Here is a tiny trained network, its code and every weight. The questions are about switching its units off for an input and a target symbol, where a switched-off unit gives its printed mean instead of its output.

import numpy as np


def w(rows, s, z=0):
    codes = np.array(rows[::2]) - 128.0
    scale = np.full(codes.shape[1], s)
    scale[-1] = z or s
    return codes * scale


def norm(h):
    return h / np.sqrt((h * h).mean(-1, keepdims=True) + 1e-5)


def f(y):
    return y / 2 * (1 + np.tanh(0.7978845608 * (y + 0.044715 * y**3)))


def softmax(a):
    e = np.exp(a - a.max(-1, keepdims=True))
    return e / e.sum(-1, keepdims=True)


def log_softmax(a):
    a = a - a.max(-1, keepdims=True)
    return a - np.log(np.exp(a).sum(-1, keepdims=True))


def net(x, mask):
    ids = ['αβγεηθλμστφψ'.index(c) for c in x.split()]
    T = len(ids)
    res = E[ids] + P[:T]
    q, k, v = (norm(res) @ M[0].T for M in (Q, K, V))
    z = softmax(np.where(np.tri(T) > 0, q @ k.T / 4**0.5, -1e9)) @ v
    res = res + np.where(mask[0], z, O[0][:, -1]) @ O[0][:, :-1]
    y = f(norm(res) @ A[0][:, :-1].T + A[0][:, -1])
    res = res + np.where(mask[1:25], y, B[0][:, -1]) @ B[0][:, :-1]
    return log_softmax(norm(res)[-1] @ U[:, :-1].T + U[:, -1])


Q, K, V, O, A, B = {}, {}, {}, {}, {}, {}
E = w([
[117,128,99,102,225,124,148,93,102,110,142],'α',
[123,130,89,184,157,183,246,159,109,101,122],'β',
[98,123,57,208,196,156,169,72,92,112,116],'γ',
[16,102,151,131,35,84,124,122,171,151,213],'ε',
[110,148,112,87,166,212,179,114,130,114,114],'η',
[111,124,93,150,161,135,132,72,151,19,140],'θ',
[49,101,108,123,188,220,201,106,108,72,128],'λ',
[109,42,182,106,200,165,145,174,157,79,130],'μ',
[54,117,105,133,174,187,140,92,67,148,93],'σ',
[175,50,66,103,117,116,171,48,113,165,153],'τ',
[169,132,75,183,157,240,95,123,111,148,141],'φ',
[92,119,129,183,111,104,142,119,182,135,15],'ψ',
],0.012)
P = w([
[163,230,211,139,171,166,130,49,91,132,158],'0',
[126,122,202,179,149,154,152,42,128,123,128],'1',
[113,105,164,168,135,161,163,52,145,116,128],'2',
[103,92,135,151,132,150,171,72,139,126,128],'3',
[97,89,109,159,132,149,180,97,142,126,114],'4',
[96,71,90,150,132,144,174,129,154,127,117],'5',
[91,65,76,136,130,128,176,157,138,131,108],'6',
[97,64,62,116,131,107,184,181,135,130,113],'7',
[98,87,19,131,125,83,184,169,158,114,88],'8',
[97,86,21,107,130,62,177,204,158,98,100],'9',
[108,85,2,93,152,19,204,211,165,70,100],'10',
],0.0069)
Q[0] = w([
[82,88,54,188,111,151,179,5,174,106,119],'H0',
[161,105,135,104,185,144,106,85,117,98,242],'H0',
[69,34,185,121,166,135,177,170,159,113,118],'H0',
[125,79,47,78,129,103,179,183,101,159,146],'H0',
],0.036)
K[0] = w([
[44,212,162,149,8,65,105,20,151,122,222],'H0',
[151,95,102,82,180,120,148,86,92,80,254],'H0',
[44,95,244,121,121,173,108,193,161,124,197],'H0',
[143,60,148,114,49,145,147,130,111,245,201],'H0',
],0.027)
V[0] = w([
[112,103,82,88,113,24,130,195,190,52,132],'H0',
[124,144,178,103,61,76,64,160,196,72,174],'H0',
[94,131,2,96,222,24,231,197,154,59,105],'H0',
[147,144,242,155,163,175,80,38,97,120,174],'H0',
],0.0062)
O[0] = w([
[193,82,160,136,101,122,100,86,96,107,95,21],'H0',
[252,81,149,111,64,98,147,139,43,76,74,27],'H0',
[86,112,123,162,128,182,48,39,152,186,146,61],'H0',
[88,103,44,132,73,95,123,113,104,168,94,252],'H0',
],0.0035,0.0034)
A[0] = w([
[170,163,254,134,158,172,119,29,131,172,149,119],'N0',
[116,162,112,137,160,122,82,112,128,112,118,99],'N1',
[175,154,98,142,125,182,87,169,130,145,132,74],'N2',
[164,148,142,123,90,112,88,143,128,124,73,70],'N3',
[162,137,145,103,132,121,131,167,141,118,95,61],'N4',
[136,148,214,139,120,153,105,69,133,155,165,89],'N5',
[102,135,114,94,136,140,86,141,65,159,88,85],'N6',
[171,167,141,58,109,156,137,139,133,140,97,90],'N7',
[178,134,118,111,104,121,126,127,119,161,95,84],'N8',
[147,136,159,126,164,127,128,102,160,157,127,130],'N9',
[139,156,76,118,124,102,87,166,147,159,110,61],'N10',
[122,188,152,131,143,148,135,115,112,134,142,107],'N11',
[153,161,141,101,187,77,119,132,96,144,112,3],'N12',
[152,168,109,116,118,134,110,131,122,80,132,83],'N13',
[115,134,121,136,130,104,124,126,138,146,159,108],'N14',
[151,144,106,193,146,103,98,150,83,141,143,88],'N15',
[130,146,115,136,130,111,142,149,112,118,117,114],'N16',
[129,129,148,152,130,161,104,97,121,152,136,128],'N17',
[103,142,102,114,165,168,112,150,119,107,142,82],'N18',
[185,167,133,141,111,152,162,170,136,130,140,61],'N19',
[79,220,98,134,191,188,127,171,115,139,154,101],'N20',
[128,123,82,113,142,125,112,154,163,154,110,76],'N21',
[162,126,155,125,129,129,126,117,116,129,122,118],'N22',
[135,136,120,107,141,125,145,127,138,136,135,120],'N23',
],0.023,0.0066)
B[0] = w([
[52,192,153,218,187,156,155,1,208,134,174,170],'N0',
[125,101,123,138,110,127,133,166,124,139,97,155],'N1',
[141,179,79,181,135,108,124,181,159,157,84,140],'N2',
[64,161,117,147,125,163,125,93,142,138,140,149],'N3',
[90,122,162,144,147,131,123,103,174,112,110,144],'N4',
[142,193,137,116,135,86,55,111,148,196,210,135],'N5',
[102,171,151,123,158,122,177,138,99,163,122,128],'N6',
[174,145,181,87,71,164,131,98,149,165,110,125],'N7',
[142,124,115,185,119,105,167,97,134,140,144,140],'N8',
[113,113,113,115,90,127,138,129,98,133,140,168],'N9',
[160,114,172,99,176,110,121,117,137,97,135,159],'N10',
[143,152,150,118,185,109,118,72,146,119,157,147],'N11',
[103,135,111,128,99,98,77,56,68,117,62,126],'N12',
[129,198,102,119,103,136,149,140,128,99,138,127],'N13',
[98,116,123,123,110,133,125,155,127,117,99,151],'N14',
[129,128,97,91,142,157,119,110,158,165,126,129],'N15',
[98,128,143,125,122,145,119,104,142,133,154,168],'N16',
[89,144,163,127,121,124,165,78,134,114,147,156],'N17',
[92,122,114,157,90,124,135,136,138,143,98,194],'N18',
[128,123,142,186,137,158,84,132,79,127,146,128],'N19',
[4,121,122,185,100,152,176,41,177,126,150,255],'N20',
[137,119,125,163,135,123,117,188,160,121,84,231],'N21',
[165,133,141,104,140,95,115,131,128,123,136,121],'N22',
[132,130,148,158,109,132,118,121,138,130,98,150],'N23',
],0.03,0.0079)
U = w([
[125,147,109,84,123,62,34,38,37,96,39,62],'α',
[141,102,159,179,153,200,57,155,25,104,199,89],'β',
[168,91,47,17,178,200,115,101,162,190,160,87],'γ',
[117,140,166,64,56,31,42,164,129,197,220,138],'ε',
[207,156,230,96,48,217,127,109,138,169,101,39],'η',
[159,227,77,64,87,147,151,153,122,1,172,65],'θ',
[80,39,90,126,34,150,182,211,107,109,58,167],'λ',
[161,76,207,109,237,93,85,162,201,46,110,136],'μ',
[112,185,183,73,198,92,205,170,46,206,119,68],'σ',
[246,86,105,170,128,30,197,79,109,154,167,50],'τ',
[160,163,59,193,168,103,94,206,179,168,69,78],'φ',
[49,174,129,171,135,166,167,25,167,148,159,254],'ψ',
],0.0049,0.0024)

Each question gives the input, a string of symbols that net reads in full, and the target symbol t.
The units are the heads (4 rows each of Q, K, V and O) and the neurons (one row each of A and B). Each row of codes is followed by its name. A weight is (code - 128) times the scale printed after its matrix; where a second scale follows, it is the last column's (O, A, B and U).
mask holds one flag per unit, heads first, then neurons. A switched-off unit (its flag False) gives its mean, the last column of its rows in O or B, instead of its output. The means were averaged over made-up inputs and are rounded, as every weight is.
A unit's drop is (log p(t) with every unit on - log p(t) with that unit switched off) / (log p(t) with every unit on - log p(t) with every unit switched off).
The circuit of an input: a set's keep is (log p(t) with only the set's units on - log p(t) with every unit switched off) / (log p(t) with every unit on - log p(t) with every unit switched off). Starting from the 12 units with the biggest drops (on a tie, the unit counted first), units are removed one at a time, each time the one whose removal leaves the highest keep (on an exact tie, the one counted first), for as long as the keep stays at least 0.8.
units of the circuit, in order: the units of the circuit, biggest drop first
top k neurons: the k neurons with the biggest drops, biggest first
drop when u is switched off: that unit's drop, to one decimal
input ψ ψ ψ τ θ μ β ψ ψ ψ ψ, target μ: units of the circuit, in order => (N10 N20)
input ψ μ ψ ψ, target φ: units of the circuit, in order => (N20 H0 N17)
input μ ε α ψ ψ μ α ψ τ σ φ, target φ: top 2 neurons => (N2 N20)
input φ μ θ ψ τ τ ψ φ τ, target φ: top neuron => (N20)
input α α θ λ ψ ψ ε η, target η: top 2 neurons => (N7 N20)
input μ ψ σ μ ψ ψ γ τ μ μ, target λ: top 2 neurons => (N18 N0)
input ψ ε ψ φ τ ψ ψ τ, target τ: top 2 neurons => (N20 N8)
input τ ψ η ψ, target λ: units of the circuit, in order => (N0 N20 N11)
input θ γ ψ ψ ψ η τ τ α ψ τ, target λ: top 2 neurons => (N14 N0)
input β ε τ ψ μ μ ψ α β, target β: units of the circuit, in order => (H0 N19 N20)
input ψ ψ ψ μ θ μ, target λ: top 2 neurons => (N20 N0)
input μ θ φ γ γ τ ψ ψ, target λ: top 3 neurons => (N20 N9 N0)
input ψ μ θ μ ψ ε ψ τ ε, target λ: top 3 neurons => (N20 N0 N14)
input λ ψ τ ε, target ε: top 2 neurons => (N5 N20)
input μ ψ ψ θ ε ψ η, target η: top neuron => (N7)
input ε θ ψ μ ψ ψ ψ ψ ψ ψ μ, target μ: top 2 neurons => (N20 N4)
input θ ψ μ ψ ψ ψ, target φ: units of the circuit, in order => (N20 N21)
input μ ψ ψ ψ ψ ε τ θ, target θ: units of the circuit, in order => (H0 N13 N20 N0)
input ε μ σ ψ ψ α ε ε τ β, target β: top 3 neurons => (N19 N20 N0)
input ψ σ σ τ ε ψ φ τ φ, target φ: units of the circuit, in order => (N2)
input ψ θ ε γ ψ τ, target τ: drop when N20 is switched off => 0.2
input ε ε φ α ψ θ ε ψ φ α, target α: drop when H0 is switched off => 0.7
input ψ ψ ε γ μ τ τ ψ ψ σ, target σ: drop when N6 is switched off => 0.9
